[+1.68 -2.36 -4.48 -1.56 -0.20 +0.82 +0.05 -0.29 +0.10 +2.09 +0.82 +4.19 -2.10 +2.31 -0.91 +2.69 +0.73 +2.40 +0.56 -0.25 +0.57 +2.00 +0.50 -2.31 +1.41 +0.88 -0.94 -0.59 -1.43 -1.75 +2.83 +1.35 +1.25 -2.15 +1.00 -0.57 +1.67 +0.40 +5.00 -0.68 +2.36 -2.12 -0.98 +1.39 -1.26 +0.82 +0.37 -1.93 +1.59 -2.82 +1.81] : <21>/[12]
[+3.09 -2.68 -2.71 +0.88 -0.46 -0.41 +2.86 +0.18 -0.08 +2.20 -0.88 +2.53 -0.36 +0.21 -2.25 +0.72 +1.65 +1.63 +1.43 +0.78 +1.05 +0.27 -0.11 -2.15 +0.17 +2.36 +0.35 +0.30 -1.48 -2.18 +3.46 +0.54 +0.19 -0.04 +2.06 -2.23 +2.72 +1.09 +0.97 -1.08 +0.27 -0.64 -1.85 +0.77 -1.08 +2.33 -2.33 -1.45 +1.41 -2.94 +0.90] : <21>/[11]
[+1.71 -0.70 +0.43 +0.56 +4.29 +3.31 +0.29 -0.62 +0.24 -0.54 -1.09 +2.37 -0.74 +0.21 -1.37 -0.61 -1.80 -0.89 -2.44 +1.55 -2.12 +2.04 +0.23 +2.57 +2.22 +1.55 -0.29 -0.11 +0.41 -4.56 +4.64 +0.12 -0.45 +0.25 +2.13 +2.79 +0.19 +0.51 +0.46 -3.90 -0.30 +0.27 -1.92 +0.54 +0.28 -0.36 -0.26 +2.10 -4.53 +1.28 -0.94] : <21>/[11]
[-2.98 +2.18 +1.65 +0.15 -3.35 -2.25 -3.74 +2.03 -1.12 -2.05 +2.57 -5.73 -1.25 -2.36 +0.37 -0.85 +1.77 -7.10 -0.15 -2.85 +1.18 -2.17 -0.35 +1.00 -1.92 -0.98 +1.43 -0.31 -1.22 +4.46 -4.91 -1.24 -1.10 -2.46 +0.59 +3.24 -2.15 +0.28 -8.35 +1.94 +1.26 +2.22 +1.38 +0.37 +1.35 -1.14 +0.71 -0.65 +1.03 +0.88 -7.63] : <23>/[33]
[+1.16 +0.47 -3.28 -2.45 +2.05 +2.18 +2.00 -1.45 +1.04 -0.25 -1.68 +3.10 +0.69 -0.05 -0.25 +1.11 -0.18 +0.38 -2.20 +1.68 -1.82 +2.45 +0.68 +1.55 +1.56 +1.03 -1.23 +1.18 +0.00 -4.41 +3.45 +0.96 -0.33 +1.14 +2.67 +0.92 +2.50 -0.43 +1.51 -0.92 +0.11 -1.31 -0.60 +0.18 -0.42 -0.40 +0.14 -0.96 -3.08 +1.39 +0.92] : <21>/[16]
[+0.66 +0.70 +3.43 -0.71 -0.97 +0.43 +1.76 +1.31 +1.66 -3.56 -0.83 -2.22 -0.52 +3.32 +0.53 -0.77 +1.61 -2.78 -0.52 -1.65 -0.77 -1.35 -1.07 +1.48 -1.95 +2.99 +1.19 +1.32 +1.78 -5.87 -0.05 +2.29 +0.12 +0.14 +4.17 -1.13 +2.54 +0.65 -3.82 -0.61 -1.01 +2.30 +0.86 -0.47 +0.65 -0.27 -4.83 -2.38 -3.10 -1.78 -2.75] : <28>/[15]
[+1.07 +1.81 +6.43 +0.47 +3.02 +0.48 +1.89 +1.17 +2.12 -2.23 -2.02 -2.53 +2.50 +2.54 +3.31 -1.65 -2.92 -1.17 +1.05 -2.84 +1.39 +0.43 +0.03 +4.04 -1.60 +1.11 +0.55 +0.86 +2.05 -2.88 -2.55 -0.16 -0.51 +1.29 +2.22 -2.63 +1.50 -0.36 +1.85 +1.49 -3.47 +0.93 +2.85 -0.99 +3.15 -2.97 -5.39 -0.72 -2.85 -0.64 +3.04] : <28>/[24]
[+2.35 -1.83 +1.11 -1.55 +4.74 +4.50 -2.01 -0.57 -0.86 -0.87 -1.06 -1.82 -1.69 +3.83 +0.60 +1.59 -1.42 -0.56 -3.79 +0.36 -0.18 -0.09 -0.31 +1.86 +0.68 +2.30 -0.10 -0.60 +0.32 -3.31 +1.54 +2.20 -2.44 +2.05 +1.77 -1.42 +0.54 +0.98 +1.82 -2.09 +0.70 -0.05 -0.67 +2.82 +0.41 -1.08 +1.54 +1.07 -2.59 -0.35 +0.38] : <21>/[11]
[+2.44 -0.57 +3.84 +2.00 +4.06 +0.10 +2.64 +1.32 +1.95 +0.56 -1.81 -0.08 +2.02 -2.66 +0.43 -2.52 -0.98 -4.82 +0.34 -2.33 +1.16 +1.07 +0.45 +3.57 +1.08 +1.18 +1.02 +1.59 -0.70 -1.18 +0.51 -1.24 -1.33 +0.48 +4.28 +0.69 +1.84 +0.39 -2.76 -1.63 -2.85 +0.62 +0.12 +0.73 +1.64 -1.72 -4.50 +0.12 -2.55 +1.38 -0.79] : <28>/[25]
[+1.09 -1.49 +1.38 +1.07 +4.31 +1.64 -0.57 +1.26 +0.01 -0.33 +0.24 -2.23 -1.25 +0.16 +1.09 -3.09 -1.09 -3.72 -1.45 -0.76 +0.42 +0.77 +2.60 +2.02 +0.50 +2.32 +0.89 +0.90 -0.23 -1.32 +0.23 +0.52 -1.34 -1.61 +1.45 -0.79 +0.76 +1.05 -3.13 -1.87 -0.64 +1.34 -1.18 +2.79 +0.65 -0.63 -0.72 -0.14 -1.03 -0.52 -1.70] : <28>/[15]
[+1.46 -1.56 +1.35 -0.16 +3.64 +4.43 -0.24 -0.34 -0.59 +0.15 +0.80 +0.69 -2.50 +2.99 -0.68 +1.91 +0.54 +1.61 -3.84 +2.31 -0.64 +1.40 +1.03 +1.12 +1.80 +1.41 -0.80 -0.31 +0.66 -1.75 +0.99 +2.97 -0.50 -1.31 +0.37 +2.40 +1.05 +0.86 +2.73 -2.95 +1.04 +0.83 -0.09 +3.65 -0.79 -1.23 +3.88 +1.76 +0.42 +0.40 +1.02] : <21>/[11]
[-1.42 +0.69 +1.03 -1.28 -2.97 -0.38 +1.15 +0.58 +1.19 -2.55 +1.73 -1.40 -0.21 -0.04 -0.59 -1.98 +2.94 -1.48 -1.41 +0.38 -1.23 -2.00 -0.47 -0.31 -1.35 -0.80 +1.16 +0.95 +2.28 +1.26 -2.74 +0.58 +0.75 -0.05 +0.19 -0.38 -0.13 -0.84 -6.44 +0.83 -1.53 +1.88 +0.29 -0.45 -0.39 +0.85 -0.14 -0.43 +1.27 +1.23 -2.30] : <23>/[32]
[-1.42 +3.27 +1.22 +0.21 -1.72 -2.78 +1.31 +1.16 +0.91 -2.57 +0.80 -1.42 +0.76 +0.59 +0.50 +0.18 +0.35 -2.29 +1.41 -1.51 -0.45 -0.51 +0.33 +1.81 -1.18 +0.46 +0.17 +0.24 +0.31 +0.14 -3.30 -1.00 +1.45 -1.34 +1.67 +0.23 +0.91 +0.28 -3.56 +2.86 +0.28 +1.56 +2.38 -2.34 +1.17 -0.58 -3.47 -2.12 +0.17 -0.35 -2.34] : <23>/[31]
[-1.90 -1.48 +2.38 -0.12 -1.75 -2.96 -1.09 +0.55 +1.41 -3.58 +2.21 -0.54 -0.73 +5.02 +0.61 -0.80 -1.03 +0.24 +2.10 -2.65 +0.79 -2.89 +0.00 -1.45 -1.39 -0.94 +1.21 -0.07 +3.73 -1.25 -2.59 +0.04 +2.69 +1.31 -1.12 -5.02 -2.69 +0.69 -3.48 +1.43 -1.91 +1.72 +0.76 -2.14 +0.01 +0.89 -3.50 -1.38 -2.71 -1.78 -0.81] : <23>/[32]
[+0.04 -4.13 -7.69 -1.61 +2.70 -1.31 -2.10 -0.25 +0.02 +3.05 +1.40 +2.02 -0.98 +0.53 +2.03 +0.06 -2.13 -1.44 +0.66 -1.02 +2.06 +1.48 +0.83 -3.32 +0.52 +0.25 -1.32 +0.63 +0.82 -4.56 +2.31 +0.83 -0.85 +1.48 +1.51 -4.20 +1.15 +0.15 -2.03 +0.72 -0.41 -1.49 -1.07 +0.11 -0.27 +1.08 -1.01 -2.34 -2.32 -2.43 +0.66] : <21>/[12]
[+3.00 -2.10 -3.36 -0.87 +3.50 +1.89 +1.17 -0.03 +0.56 +0.47 -0.20 +3.70 -1.66 +2.28 -0.18 -0.21 -1.92 -0.09 +0.34 -0.18 -0.52 +3.95 +0.80 +1.51 +0.93 +2.49 -0.68 +0.62 -0.24 -4.09 +3.72 -0.22 +0.40 -0.75 +4.18 -2.12 +1.86 +1.08 +0.31 -1.13 +0.61 -0.26 -1.41 -0.23 +1.45 +1.03 -3.17 -1.27 -2.06 -2.27 -0.39] : <21>/[12]
[-2.12 +1.22 +2.81 +0.60 -4.86 -2.05 -1.64 +1.08 +0.26 -1.79 +0.28 -2.84 +0.07 -1.97 -0.54 -1.22 +2.38 -4.32 +0.79 -2.55 +0.06 -2.72 -1.45 -0.68 -1.64 -1.13 +1.27 +0.08 +0.50 +0.97 -1.86 -0.48 -0.58 -0.19 +0.59 +2.37 -1.62 -0.91 -5.48 +0.17 -0.60 +1.63 +0.36 -1.69 +0.64 -0.26 -1.49 +0.05 -1.70 +0.85 -4.32] : <23>/[33]
[+1.80 -0.21 +3.33 +1.10 +3.33 -0.14 +2.50 +0.85 +1.53 -0.66 -0.43 +0.03 +1.27 +0.31 -0.05 -0.52 +0.10 -3.28 -0.46 -1.14 +0.59 +0.79 +0.91 +3.10 +1.00 +1.34 +0.94 +1.08 -0.48 -0.47 -0.83 -0.37 +0.00 -0.30 +3.26 -0.40 +2.10 +1.24 -1.50 -0.59 -1.52 +1.38 +0.83 +1.35 +0.66 -1.11 -3.23 -0.48 -0.37 +0.41 -0.56] : <28>/[25]
[-1.25 +0.10 +1.03 -0.71 -2.64 -0.29 -0.29 +1.13 +1.68 -3.07 +3.14 +0.43 -1.31 -0.03 -1.38 -0.74 +2.93 -5.43 -1.70 -1.90 -0.34 -0.44 +0.74 +1.79 -0.10 -1.78 +1.51 +0.84 +0.31 +4.13 -3.21 +0.11 +0.90 -2.74 +2.16 +2.51 -0.81 +0.55 -7.26 +0.29 +0.11 +2.04 +0.06 +1.09 -0.05 -1.45 +0.07 -0.80 +1.78 +2.54 -5.14] : <23>/[33]
[+2.24 -3.33 -4.05 +0.47 +1.26 +2.26 +0.14 -0.66 -0.71 +1.21 +1.11 +3.91 -3.62 +1.32 -2.22 -0.14 +0.96 +1.34 -1.17 +2.12 -2.01 +2.00 +0.25 -1.77 +1.58 +1.85 -0.52 -0.35 +0.88 -5.29 +5.87 +0.99 +0.64 -1.09 +1.25 +0.95 +0.99 +0.95 -0.43 -4.06 +1.24 +0.08 -2.85 +0.75 -1.62 +1.95 +1.31 +0.54 -2.16 -1.61 -0.69] : <21>/[11]
[+2.23 -3.02 -6.01 -1.16 +0.28 +2.03 +0.59 -0.61 +0.09 +2.46 -0.04 +6.36 -2.29 +1.29 -0.56 -0.29 -0.18 +2.92 +0.81 +0.72 -1.12 +3.67 +0.33 -2.37 +0.94 +1.43 -1.12 +0.28 +0.62 -7.33 +6.44 +1.16 +0.74 -1.66 +1.96 +0.10 +2.27 -0.18 +3.72 -2.60 +0.94 -1.94 -2.27 -0.32 -0.27 +1.31 -0.59 -1.14 -2.54 -2.79 +2.27] : <21>/[16]
[-0.34 -1.13 +4.56 +0.94 -2.62 -0.84 -0.66 +0.59 +0.26 -1.93 +0.62 -1.85 -1.09 +2.14 -0.84 -0.70 +1.01 +0.08 +1.14 -1.83 +0.70 -3.01 -0.66 -0.84 -1.13 +0.02 +1.67 -0.67 +1.03 +1.32 -1.55 +0.19 +0.32 +0.52 -0.84 -1.24 -2.11 +0.29 -1.37 -0.30 -0.75 +1.32 +0.06 -0.25 +0.34 +0.55 -1.56 +0.45 -0.43 -1.13 -0.87] : <23>/[32]
